Here is a tiny trained network, its code and every weight. The questions are about switching its units off for an input and a target symbol, where a switched-off unit gives its printed mean instead of its output.

import numpy as np


def w(rows, s, z=0):
    codes = np.array(rows[::2]) - 128.0
    scale = np.full(codes.shape[1], s)
    scale[-1] = z or s
    return codes * scale


def f(y):
    return np.maximum(y, 0)


def softmax(a):
    e = np.exp(a - a.max(-1, keepdims=True))
    return e / e.sum(-1, keepdims=True)


def log_softmax(a):
    a = a - a.max(-1, keepdims=True)
    return a - np.log(np.exp(a).sum(-1, keepdims=True))


def net(x, mask):
    ids = ['ΓΔΘΛΞαεζημτψω'.index(c) for c in x.split()]
    T = len(ids)
    res = E[ids] + P[:T]
    u = 0
    for l in range(2):
        q, k, v = (res @ M[l].T for M in (Q, K, V))
        z = softmax(np.where(np.tri(T) > 0, q @ k.T / 2**0.5, -1e9)) @ v
        res = res + np.where(mask[u], z, O[l][:, -1]) @ O[l][:, :-1]
        u += 1
        y = f(res @ A[l][:, :-1].T + A[l][:, -1])
        res = res + np.where(mask[u : u + 12], y, B[l][:, -1]) @ B[l][:, :-1]
        u += 12
    return log_softmax(res[-1] @ U[:, :-1].T + U[:, -1])


Q, K, V, O, A, B = {}, {}, {}, {}, {}, {}
E = w([
[243,203,181],'Γ',
[108,56,92],'Δ',
[131,69,134],'Θ',
[107,96,84],'Λ',
[140,52,149],'Ξ',
[134,66,131],'α',
[171,131,163],'ε',
[162,139,192],'ζ',
[134,27,110],'η',
[194,4,161],'μ',
[207,107,183],'τ',
[129,136,228],'ψ',
[16,125,113],'ω',
],0.017)
P = w([
[86,154,84],'0',
[98,133,186],'1',
[103,129,224],'2',
[107,151,229],'3',
[117,172,235],'4',
[108,177,214],'5',
[99,194,214],'6',
[74,196,180],'7',
[72,249,173],'8',
[89,255,156],'9',
[69,110,122],'10',
],0.0059)
Q[0] = w([
[194,9,43],'L0H1',
[174,48,205],'L0H1',
],0.013)
K[0] = w([
[188,113,69],'L0H1',
[154,254,128],'L0H1',
],0.012)
V[0] = w([
[146,196,162],'L0H1',
[1,53,58],'L0H1',
],0.0063)
O[0] = w([
[108,159,248,190],'L0H1',
[159,73,254,1],'L0H1',
],0.006,0.0048)
A[0] = w([
[248,105,178,166],'L0N1',
[26,98,82,200],'L0N2',
[16,143,102,88],'L0N3',
[159,176,132,60],'L0N4',
[99,86,16,2],'L0N5',
[82,99,122,141],'L0N6',
[173,157,201,42],'L0N7',
[49,121,193,134],'L0N8',
[182,224,160,60],'L0N9',
[114,73,101,161],'L0N10',
[150,138,165,115],'L0N11',
[51,112,146,74],'L0N12',
],0.011,0.0033)
B[0] = w([
[253,106,101,231],'L0N1',
[229,200,219,230],'L0N2',
[126,214,55,183],'L0N3',
[42,141,55,164],'L0N4',
[100,126,149,164],'L0N5',
[179,110,71,180],'L0N6',
[9,168,36,227],'L0N7',
[208,206,78,253],'L0N8',
[113,111,111,246],'L0N9',
[146,156,233,195],'L0N10',
[37,152,100,184],'L0N11',
[103,211,103,182],'L0N12',
],0.0051,0.0054)
Q[1] = w([
[52,55,28],'L1H1',
[255,189,109],'L1H1',
],0.0065)
K[1] = w([
[210,2,209],'L1H1',
[83,230,191],'L1H1',
],0.0091)
V[1] = w([
[233,121,2],'L1H1',
[130,216,109],'L1H1',
],0.0092)
O[1] = w([
[252,181,81,105],'L1H1',
[128,221,240,255],'L1H1',
],0.011,0.0089)
A[1] = w([
[186,195,69,206],'L1N1',
[129,136,254,134],'L1N2',
[42,55,148,193],'L1N3',
[204,247,183,71],'L1N4',
[37,90,98,201],'L1N5',
[61,148,160,179],'L1N6',
[66,149,97,93],'L1N7',
[53,181,100,166],'L1N8',
[225,168,184,120],'L1N9',
[140,108,180,73],'L1N10',
[214,81,222,1],'L1N11',
[81,129,159,165],'L1N12',
],0.0094,0.0069)
B[1] = w([
[171,54,108,173],'L1N1',
[113,125,154,234],'L1N2',
[75,76,10,147],'L1N3',
[101,126,104,254],'L1N4',
[119,94,82,138],'L1N5',
[159,82,163,194],'L1N6',
[131,115,73,136],'L1N7',
[137,103,137,179],'L1N8',
[111,153,143,197],'L1N9',
[119,137,213,138],'L1N10',
[133,144,184,143],'L1N11',
[133,129,161,171],'L1N12',
],0.011,0.021)
U = w([
[171,218,141,240],'Γ',
[106,178,161,172],'Δ',
[139,81,132,84],'Θ',
[116,90,118,95],'Λ',
[2,53,165,142],'Ξ',
[143,59,143,172],'α',
[97,246,193,10],'ε',
[188,127,140,157],'ζ',
[202,56,194,79],'η',
[83,157,85,126],'μ',
[74,177,94,59],'τ',
[122,90,116,111],'ψ',
[39,99,49,153],'ω',
],0.0093,0.011)

Each question gives the input, a string of symbols that net reads in full, and the target symbol t.
The units are the heads (2 rows each of Q, K, V and O) and the neurons (one row each of A and B). Each row of codes is followed by its name. A weight is (code - 128) times the scale printed after its matrix; where a second scale follows, it is the last column's (O, A, B and U).
mask holds one flag per unit, layer by layer, with each layer's heads first. A switched-off unit (its flag False) gives its mean, the last column of its rows in O or B, instead of its output. The means were averaged over made-up inputs and are rounded, as every weight is.
A unit's drop is (log p(t) with every unit on - log p(t) with that unit switched off) / (log p(t) with every unit on - log p(t) with every unit switched off).
The circuit of an input: a set's keep is (log p(t) with only the set's units on - log p(t) with every unit switched off) / (log p(t) with every unit on - log p(t) with every unit switched off). Starting from the 12 units with the biggest drops (on a tie, the unit counted first), units are removed one at a time, each time the one whose removal leaves the highest keep (on an exact tie, the one counted first), for as long as the keep stays at least 0.8.
units of the circuit, in order: the units of the circuit, biggest drop first
most important unit: the unit with the biggest drop
k most important neurons: the k neurons with the biggest drops, biggest first
k most important neurons of layer l: the k neurons of layer l with the biggest drops, biggest first
input ψ ψ ψ τ ψ μ ω μ, target ε: most important neuron : (L0N3)
input ψ η η Ξ ω Θ, target ε: 3 most important neurons : (L0N8 L0N3 L0N7)
input ψ Γ Θ, target Γ: units of the circuit, in order : (L1H1 L0N2 L0H1)
input ψ η Θ ψ η ζ η μ ψ Θ, target Ξ: units of the circuit, in order : (L1H1 L0N7)
input Γ ε Δ ζ η τ Δ Λ, target Γ: units of the circuit, in order : (L1H1 L0N2)
input Λ ψ ψ ψ Δ ψ Θ ω Δ Λ, target ε: 2 most important neurons : (L0N2 L0N7)
input ε Λ ψ ζ ψ ω, target ε: units of the circuit, in order : (L0N2 L1H1 L0N3)
input ψ Ξ ε ψ η μ Δ μ ψ ε, target Ξ: units of the circuit, in order : (L1H1 L0N1)
input ψ ψ ω Δ ψ ω ε, target ε: units of the circuit, in order : (L1H1 L0N3 L0N12)
input Ξ Λ Δ Δ ψ Γ Λ α, target Γ: 3 most important neurons : (L0N2 L0N7 L1N3)
input μ α Δ ψ, target Ξ: units of the circuit, in order : (L1H1 L0H1)
input ψ μ Θ Δ μ Γ Δ η, target Γ: units of the circuit, in order : (L0N2 L1H1 L0H1)
input ψ η ψ Δ τ, target Ξ: 4 most important neurons of layer 0 : (L0N6 L0N3 L0N11 L0N7)
input ψ ψ Δ ζ, target Ξ: units of the circuit, in order : (L1H1)
input Ξ ζ η ω τ ψ μ Θ Δ ψ, target Ξ: 2 most important neurons : (L0N7 L0N2)
input ψ ε Γ η Θ ω ε α, target Γ: units of the circuit, in order : (L0H1 L1H1 L0N2 L0N7)
input ε ψ ψ Ξ μ Δ μ Δ ω Ξ, target ε: 2 most important neurons : (L0N7 L0N3)
input Δ η ψ μ, target Ξ: 2 most important neurons of layer 1 : (L1N3 L1N1)
input ψ ψ ψ Θ ω Λ, target ε: 4 most important neurons : (L0N8 L0N3 L0N2 L0N7)
input ζ Δ η τ μ Δ Δ Δ ω ψ Θ, target ε: most important unit : L0N2
input Δ η Δ ε Ξ Γ ζ α τ μ, target Γ: 2 most important neurons : (L0N7 L1N6)
input μ ζ ψ ψ α ω Δ ψ ζ ω ζ, target ε: 3 most important neurons of layer 0 : (L0N3 L0N8 L0N12)
input Δ ψ ε τ Θ ψ τ, target Ξ: 2 most important neurons : (L0N6 L0N3)
input Δ ω ε, target ε: 4 most important neurons : (L0N8 L0N3 L0N12 L0N1)
